Here is a tiny trained network, its code and every weight. The questions are about switching its units off for an input and a target symbol, where a switched-off unit gives its printed mean instead of its output.

import numpy as np


def w(rows, s, z=0):
    codes = np.array(rows[::2]) - 128.0
    scale = np.full(codes.shape[1], s)
    scale[-1] = z or s
    return codes * scale


def f(y):
    return y / 2 * (1 + np.tanh(0.7978845608 * (y + 0.044715 * y**3)))


def softmax(a):
    e = np.exp(a - a.max(-1, keepdims=True))
    return e / e.sum(-1, keepdims=True)


def log_softmax(a):
    a = a - a.max(-1, keepdims=True)
    return a - np.log(np.exp(a).sum(-1, keepdims=True))


def net(x, mask):
    ids = ['Ψαεζηλμστω'.index(c) for c in x.split()]
    T = len(ids)
    res = E[ids] + P[:T]
    r = res
    for j in range(3):
        rows = slice(3 * j, 3 * j + 3)
        q, k, v = (r @ M[0][rows].T for M in (Q, K, V))
        z = softmax(np.where(np.tri(T) > 0, q @ k.T / 3**0.5, -1e9)) @ v
        o = O[0][rows]
        res = res + np.where(mask[j], z, o[:, -1]) @ o[:, :-1]
    y = f(res @ A[0][:, :-1].T + A[0][:, -1])
    res = res + np.where(mask[3:15], y, B[0][:, -1]) @ B[0][:, :-1]
    return log_softmax(res[-1] @ U[:, :-1].T + U[:, -1])


Q, K, V, O, A, B = {}, {}, {}, {}, {}, {}
E = w([
[97,161,99,104,107,123,120,91,74,154],'Ψ',
[167,100,181,85,144,118,18,126,77,118],'α',
[155,144,141,112,84,114,93,130,161,114],'ε',
[91,100,112,179,69,159,134,149,132,8],'ζ',
[65,188,179,127,188,109,112,155,76,63],'η',
[90,134,190,172,145,146,122,119,154,113],'λ',
[128,55,103,135,92,118,153,155,148,120],'μ',
[121,192,137,72,98,116,128,200,133,138],'σ',
[155,123,145,109,117,172,157,100,130,108],'τ',
[103,103,127,96,87,91,146,115,90,205],'ω',
],0.017)
P = w([
[107,107,1,37,243,67,151,63,149,62],'0',
[106,167,253,87,116,101,119,79,130,90],'1',
[199,156,156,148,127,152,190,161,74,130],'2',
[55,96,18,85,162,242,10,119,187,70],'3',
[79,157,154,250,94,130,144,59,166,121],'4',
[213,169,136,199,98,174,162,186,76,158],'5',
],0.0076)
Q[0] = w([
[118,94,116,137,125,189,147,193,172,104],'h0',
[70,93,114,118,183,69,89,194,123,115],'h0',
[35,149,73,128,149,229,63,123,179,126],'h0',
[103,105,33,118,178,116,56,158,175,101],'h1',
[110,228,159,188,175,46,190,238,85,127],'h1',
[184,70,84,151,77,65,182,158,107,134],'h1',
[112,131,135,134,104,121,89,101,173,214],'h2',
[197,111,249,175,1,132,208,80,78,142],'h2',
[207,174,126,128,170,99,156,114,98,140],'h2',
],0.023)
K[0] = w([
[173,80,130,79,160,106,175,146,213,108],'h0',
[80,78,187,157,168,36,137,150,107,68],'h0',
[123,133,77,29,155,82,144,67,180,63],'h0',
[60,117,90,91,160,57,107,147,109,41],'h1',
[63,222,111,252,87,188,49,196,61,185],'h1',
[119,32,135,130,86,164,96,215,130,145],'h1',
[74,150,133,137,163,83,93,142,121,121],'h2',
[135,137,117,230,65,176,61,208,92,208],'h2',
[163,144,157,108,138,197,150,143,104,137],'h2',
],0.022)
V[0] = w([
[137,153,108,86,102,81,101,22,184,151],'h0',
[231,144,58,129,135,84,173,211,155,147],'h0',
[139,179,50,121,17,96,113,117,29,66],'h0',
[159,41,156,145,176,180,93,87,81,172],'h1',
[125,158,52,157,71,174,104,27,127,94],'h1',
[116,169,104,24,146,120,168,160,127,185],'h1',
[251,129,77,79,69,117,187,110,212,148],'h2',
[88,15,109,145,54,116,128,96,81,140],'h2',
[107,163,127,129,128,224,226,80,81,170],'h2',
],0.015)
O[0] = w([
[65,133,148,157,109,198,36,112,211,186,208],'h0',
[103,11,142,145,132,105,210,181,176,134,119],'h0',
[120,76,173,164,255,58,85,103,79,205,211],'h0',
[177,161,161,74,126,172,162,53,225,151,113],'h1',
[164,144,110,76,132,197,55,79,68,121,194],'h1',
[44,66,202,136,226,147,128,176,125,171,154],'h1',
[194,132,60,72,124,4,115,130,221,34,253],'h2',
[62,77,131,28,54,109,133,185,80,119,124],'h2',
[139,233,102,44,172,235,189,247,175,110,159],'h2',
],0.0074,0.0064)
A[0] = w([
[25,127,140,84,105,129,125,84,108,119,95],'n0',
[90,196,121,64,113,112,131,27,134,181,116],'n1',
[196,179,173,146,108,162,140,101,100,52,143],'n2',
[155,85,134,85,42,89,124,165,141,128,157],'n3',
[161,181,245,170,84,142,153,139,114,167,54],'n4',
[118,175,168,143,53,74,169,221,132,183,3],'n5',
[168,102,114,73,152,125,214,82,115,188,133],'n6',
[129,168,194,130,53,93,116,112,196,169,134],'n7',
[149,160,163,161,104,129,103,62,75,123,163],'n8',
[89,188,84,131,167,75,134,55,140,153,110],'n9',
[169,78,92,191,81,155,210,184,124,130,47],'n10',
[142,221,162,127,42,65,191,145,71,164,86],'n11',
],0.011,0.0027)
B[0] = w([
[200,102,142,138,112,125,146,163,148,154,194],'n0',
[111,171,162,153,125,138,104,129,84,48,227],'n1',
[86,66,117,169,59,109,156,141,81,153,246],'n2',
[160,176,99,188,141,135,150,117,101,95,216],'n3',
[157,71,7,112,162,130,109,142,149,126,191],'n4',
[96,123,102,113,84,112,69,54,152,148,170],'n5',
[132,65,137,146,132,125,25,161,173,140,186],'n6',
[143,157,165,127,159,144,173,130,107,210,192],'n7',
[111,139,117,69,130,89,183,127,170,121,243],'n8',
[109,108,113,132,105,162,118,148,167,160,182],'n9',
[101,171,162,60,137,182,146,128,141,154,191],'n10',
[109,99,180,134,239,144,85,137,149,124,167],'n11',
],0.015,0.011)
U = w([
[173,121,184,112,145,151,77,129,39,217,159],'Ψ',
[79,178,216,95,127,86,219,98,209,208,242],'α',
[95,103,107,172,67,76,32,75,178,176,2],'ε',
[157,89,125,3,111,37,144,101,91,145,68],'ζ',
[105,127,71,123,160,144,192,121,154,188,7],'η',
[52,152,124,129,22,121,157,92,87,121,250],'λ',
[235,150,147,198,156,63,184,141,145,95,245],'μ',
[52,105,193,134,191,75,191,160,147,74,29],'σ',
[107,204,91,45,158,152,108,137,227,30,152],'τ',
[169,67,212,77,76,123,191,247,202,143,63],'ω',
],0.0037,0.0025)

Each question gives the input, a string of symbols that net reads in full, and the target symbol t.
The units are the heads (3 rows each of Q, K, V and O) and the neurons (one row each of A and B). Each row of codes is followed by its name. A weight is (code - 128) times the scale printed after its matrix; where a second scale follows, it is the last column's (O, A, B and U).
mask holds one flag per unit, heads first, then neurons. A switched-off unit (its flag False) gives its mean, the last column of its rows in O or B, instead of its output. The means were averaged over made-up inputs and are rounded, as every weight is.
A unit's drop is (log p(t) with every unit on - log p(t) with that unit switched off) / (log p(t) with every unit on - log p(t) with every unit switched off).
The circuit of an input: a set's keep is (log p(t) with only the set's units on - log p(t) with every unit switched off) / (log p(t) with every unit on - log p(t) with every unit switched off). Starting from the 12 units with the biggest drops (on a tie, the unit counted first), units are removed one at a time, each time the one whose removal leaves the highest keep (on an exact tie, the one counted first), for as long as the keep stays at least 0.8.
units of the circuit, in order: the units of the circuit, biggest drop first
unit that matters most: the unit with the biggest drop
k most important neurons: the k neurons with the biggest drops, biggest first
which heads matter: for each layer, one digit per head in row order, 1 if its drop is at least 0.15 and else 0, layers parted by /
drop when u is switched off: that unit's drop, to one decimal
input μ μ μ λ λ, target η: units of the circuit, in order : [n4; h2]
input λ λ ε ε, target λ: unit that matters most : h0
input τ μ μ μ, target τ: units of the circuit, in order : [h2; n2]
input τ ω τ τ ε, target α: 3 most important neurons : [n7; n8; n4]
input λ μ ζ, target λ: units of the circuit, in order : [n2; h1]
input τ ω Ψ λ, target τ: 2 most important neurons : [n2; n7]
input ε τ τ ω τ η, target σ: 2 most important neurons : [n11; n2]
input ε λ μ λ τ, target λ: which heads matter : 010
input μ τ τ τ, target μ: which heads matter : 001
input η τ ε ε, target η: which heads matter : 001
input τ τ τ τ ε Ψ, target Ψ: units of the circuit, in order : [h2; h0; n8]
input λ τ τ λ ε, target α: units of the circuit, in order : [n7; n8; h2]
input ω τ μ ζ, target ω: which heads matter : 011
input Ψ τ τ τ τ μ, target τ: 3 most important neurons : [n10; n3; n2]
input λ ε τ τ σ, target ε: which heads matter : 010
input σ μ α τ, target σ: unit that matters most : h1
input ε μ τ ε, target ε: which heads matter : 111
input τ τ ε τ ζ, target ω: units of the circuit, in order : [h2; n0]
input ε μ α τ, target ε: units of the circuit, in order : [h2; h0]
input Ψ μ ω, target ε: unit that matters most : n5
input λ τ τ α μ α, target ζ: 2 most important neurons : [n8; n4]
input τ τ τ ε λ, target η: units of the circuit, in order : [h2; n4]
input μ α τ λ τ, target η: units of the circuit, in order : [h2; n4]
input ε τ η, target σ: units of the circuit, in order : [n11; h0; h1]
input τ τ τ α τ, target ζ: 3 most important neurons : [n8; n4; n3]
input τ τ λ μ μ, target μ: 3 most important neurons : [n3; n0; n2]
input ε σ τ ζ, target ε: unit that matters most : h2
input μ Ψ σ λ, target μ: 2 most important neurons : [n3; n0]
input α τ τ ω, target α: drop when n1 is switched off : -0.1
input ε ε ε Ψ, target ε: drop when n8 is switched off : 0.0
